Below is a small trained network, with its code and all its weights. Each question gives an input and a target symbol and asks what happens when units are switched off, that is, made to give their printed mean instead of their output.

import numpy as np


def w(rows, s, z=0):
    codes = np.array(rows[::2]) - 128.0
    scale = np.full(codes.shape[1], s)
    scale[-1] = z or s
    return codes * scale


def softmax(a):
    e = np.exp(a - a.max(-1, keepdims=True))
    return e / e.sum(-1, keepdims=True)


def log_softmax(a):
    a = a - a.max(-1, keepdims=True)
    return a - np.log(np.exp(a).sum(-1, keepdims=True))


def net(x, mask):
    ids = ['ΔΘΠΦΨαβεημξστω'.index(c) for c in x.split()]
    T = len(ids)
    res = E[ids] + P[:T]
    u = 0
    for l in range(3):
        r = res
        for j in range(2):
            rows = slice(3 * j, 3 * j + 3)
            q, k, v = (r @ M[l][rows].T for M in (Q, K, V))
            z = softmax(np.where(np.tri(T) > 0, q @ k.T / 3**0.5, -1e9)) @ v
            o = O[l][rows]
            res = res + np.where(mask[u + j], z, o[:, -1]) @ o[:, :-1]
        u += 2
    return log_softmax(res[-1] @ U[:, :-1].T + U[:, -1])


Q, K, V, O = {}, {}, {}, {}
E = w([
[52,179,230],'Δ',
[118,66,163],'Θ',
[45,96,144],'Π',
[124,98,176],'Φ',
[120,114,192],'Ψ',
[62,66,91],'α',
[109,6,83],'β',
[111,101,168],'ε',
[137,140,212],'η',
[106,95,166],'μ',
[216,56,92],'ξ',
[158,90,139],'σ',
[157,89,96],'τ',
[187,171,84],'ω',
],0.015)
P = w([
[221,43,255],'0',
[71,135,130],'1',
[83,120,128],'2',
[87,124,130],'3',
[90,119,124],'4',
[100,116,124],'5',
[102,119,126],'6',
[103,119,121],'7',
[105,110,124],'8',
[107,116,125],'9',
[110,118,122],'10',
[112,120,123],'11',
[120,122,123],'12',
[122,110,134],'13',
],0.0076)
Q[0] = w([
[161,122,118],'0.h0',
[133,121,7],'0.h0',
[110,120,15],'0.h0',
[126,182,110],'0.h1',
[129,90,140],'0.h1',
[113,121,165],'0.h1',
],0.018)
K[0] = w([
[156,117,125],'0.h0',
[157,145,36],'0.h0',
[143,147,7],'0.h0',
[84,109,132],'0.h1',
[155,140,126],'0.h1',
[131,161,120],'0.h1',
],0.022)
V[0] = w([
[73,175,235],'0.h0',
[76,2,67],'0.h0',
[191,189,97],'0.h0',
[225,163,159],'0.h1',
[121,147,50],'0.h1',
[90,204,63],'0.h1',
],0.0063)
O[0] = w([
[135,147,200,250],'0.h0',
[112,1,93,32],'0.h0',
[135,171,83,108],'0.h0',
[165,83,180,161],'0.h1',
[66,114,147,38],'0.h1',
[82,154,162,10],'0.h1',
],0.009,0.0021)
Q[1] = w([
[208,100,57],'1.h0',
[171,89,38],'1.h0',
[168,182,163],'1.h0',
[185,154,73],'1.h1',
[192,138,41],'1.h1',
[171,119,2],'1.h1',
],0.0088)
K[1] = w([
[188,136,42],'1.h0',
[165,118,3],'1.h0',
[164,208,167],'1.h0',
[175,181,99],'1.h1',
[205,188,51],'1.h1',
[198,155,27],'1.h1',
],0.0073)
V[1] = w([
[78,150,188],'1.h0',
[98,84,126],'1.h0',
[181,97,44],'1.h0',
[152,246,22],'1.h1',
[126,211,9],'1.h1',
[157,255,15],'1.h1',
],0.0076)
O[1] = w([
[118,136,31,180],'1.h0',
[105,177,134,81],'1.h0',
[131,121,233,35],'1.h0',
[105,56,253,59],'1.h1',
[94,95,218,3],'1.h1',
[109,61,248,59],'1.h1',
],0.0061,0.0024)
Q[2] = w([
[3,97,151],'2.h0',
[219,219,116],'2.h0',
[179,171,150],'2.h0',
[75,164,111],'2.h1',
[126,180,102],'2.h1',
[13,141,140],'2.h1',
],0.013)
K[2] = w([
[44,150,139],'2.h0',
[190,126,119],'2.h0',
[202,172,77],'2.h0',
[138,155,102],'2.h1',
[158,150,117],'2.h1',
[8,181,78],'2.h1',
],0.015)
V[2] = w([
[10,107,87],'2.h0',
[194,93,179],'2.h0',
[97,25,66],'2.h0',
[254,153,151],'2.h1',
[184,48,50],'2.h1',
[146,253,75],'2.h1',
],0.0077)
O[2] = w([
[60,161,89,13],'2.h0',
[184,56,144,160],'2.h0',
[2,103,129,108],'2.h0',
[189,87,162,254],'2.h1',
[60,35,133,192],'2.h1',
[99,156,197,167],'2.h1',
],0.0098,0.0076)
U = w([
[142,246,146,167],'Δ',
[132,124,70,205],'Θ',
[89,161,155,168],'Π',
[119,129,75,151],'Φ',
[132,128,113,91],'Ψ',
[47,104,158,129],'α',
[87,44,110,82],'β',
[128,127,122,149],'ε',
[129,142,168,158],'η',
[112,170,61,167],'μ',
[142,35,100,1],'ξ',
[204,129,7,95],'σ',
[126,83,125,86],'τ',
[160,151,253,120],'ω',
],0.0069,0.0077)

Each question gives the input, a string of symbols that net reads in full, and the target symbol t.
The units are the heads (3 rows each of Q, K, V and O). Each row of codes is followed by its name. A weight is (code - 128) times the scale printed after its matrix; where a second scale follows, it is the last column's (O and U).
mask holds one flag per head, layer by layer. A switched-off head (its flag False) gives its mean, the last column of its rows in O, instead of its output. The means were averaged over made-up inputs and are rounded, as every weight is.
A unit's drop is (log p(t) with every unit on - log p(t) with that unit switched off) / (log p(t) with every unit on - log p(t) with every unit switched off).
The circuit of an input: a set's keep is (log p(t) with only the set's units on - log p(t) with every unit switched off) / (log p(t) with every unit on - log p(t) with every unit switched off). Starting from all 6 units, units are removed one at a time, each time the one whose removal leaves the highest keep (on an exact tie, the one counted first), for as long as the keep stays at least 0.8.
circuit, biggest first: the units of the circuit, biggest drop first
unit that matters most: the unit with the biggest drop
which heads matter: for each layer, one digit per head in row order, 1 if its drop is at least 0.15 and else 0, layers parted by /
input β α ξ ω η η Θ, target α: which heads matter => 10 / 01 / 11
input β Π η ω ω η ω η, target α: circuit, biggest first => [1.h1, 0.h0, 2.h0, 2.h1]
input Δ Π ω ω β Φ, target Δ: circuit, biggest first => [2.h1, 0.h0, 1.h1]
input η ω ω ε ω η μ η Ψ, target ω: which heads matter => 11 / 01 / 11
input ω Π ω η, target σ: unit that matters most => 1.h1
input ω η β, target β: which heads matter => 10 / 00 / 11
input β ξ ω ω ω Φ ω Δ Π ω β ε σ η, target α: circuit, biggest first => [1.h1, 0.h0, 2.h0]
input η ω η Ψ, target ω: circuit, biggest first => [0.h1, 2.h0, 0.h0]
input Π ω η ω ε ω ω ω ξ ω ω Ψ, target μ: circuit, biggest first => [1.h1, 0.h0, 2.h0]
input α ω ω β Π ω Θ ω ω ω ω, target ω: which heads matter => 11 / 11 / 00
input ξ ω ω β ω η ε β ξ η ξ Π Π η, target ξ: which heads matter => 01 / 11 / 11
input ξ η Δ Π ε, target ξ: which heads matter => 01 / 10 / 11
input ω α Π η ω μ Θ ω Ψ Θ, target σ: which heads matter => 10 / 01 / 00
input ω Π ω Δ η β η η β η Θ Ψ, target σ: which heads matter => 11 / 11 / 00
input η ε η ω Δ ω ω η Π ω Φ, target ω: unit that matters most => 2.h1
input Δ ξ σ ω ε, target Δ: circuit, biggest first => [0.h0, 1.h1, 2.h1]
input Δ ε η, target Δ: circuit, biggest first => [2.h1, 0.h0, 1.h1]
input Δ η Δ τ ω Δ Ψ, target Δ: which heads matter => 10 / 11 / 11
input ω η Δ, target Δ: which heads matter => 10 / 00 / 01
input α ω ω σ, target σ: circuit, biggest first => [1.h1, 2.h1, 0.h0, 0.h1]
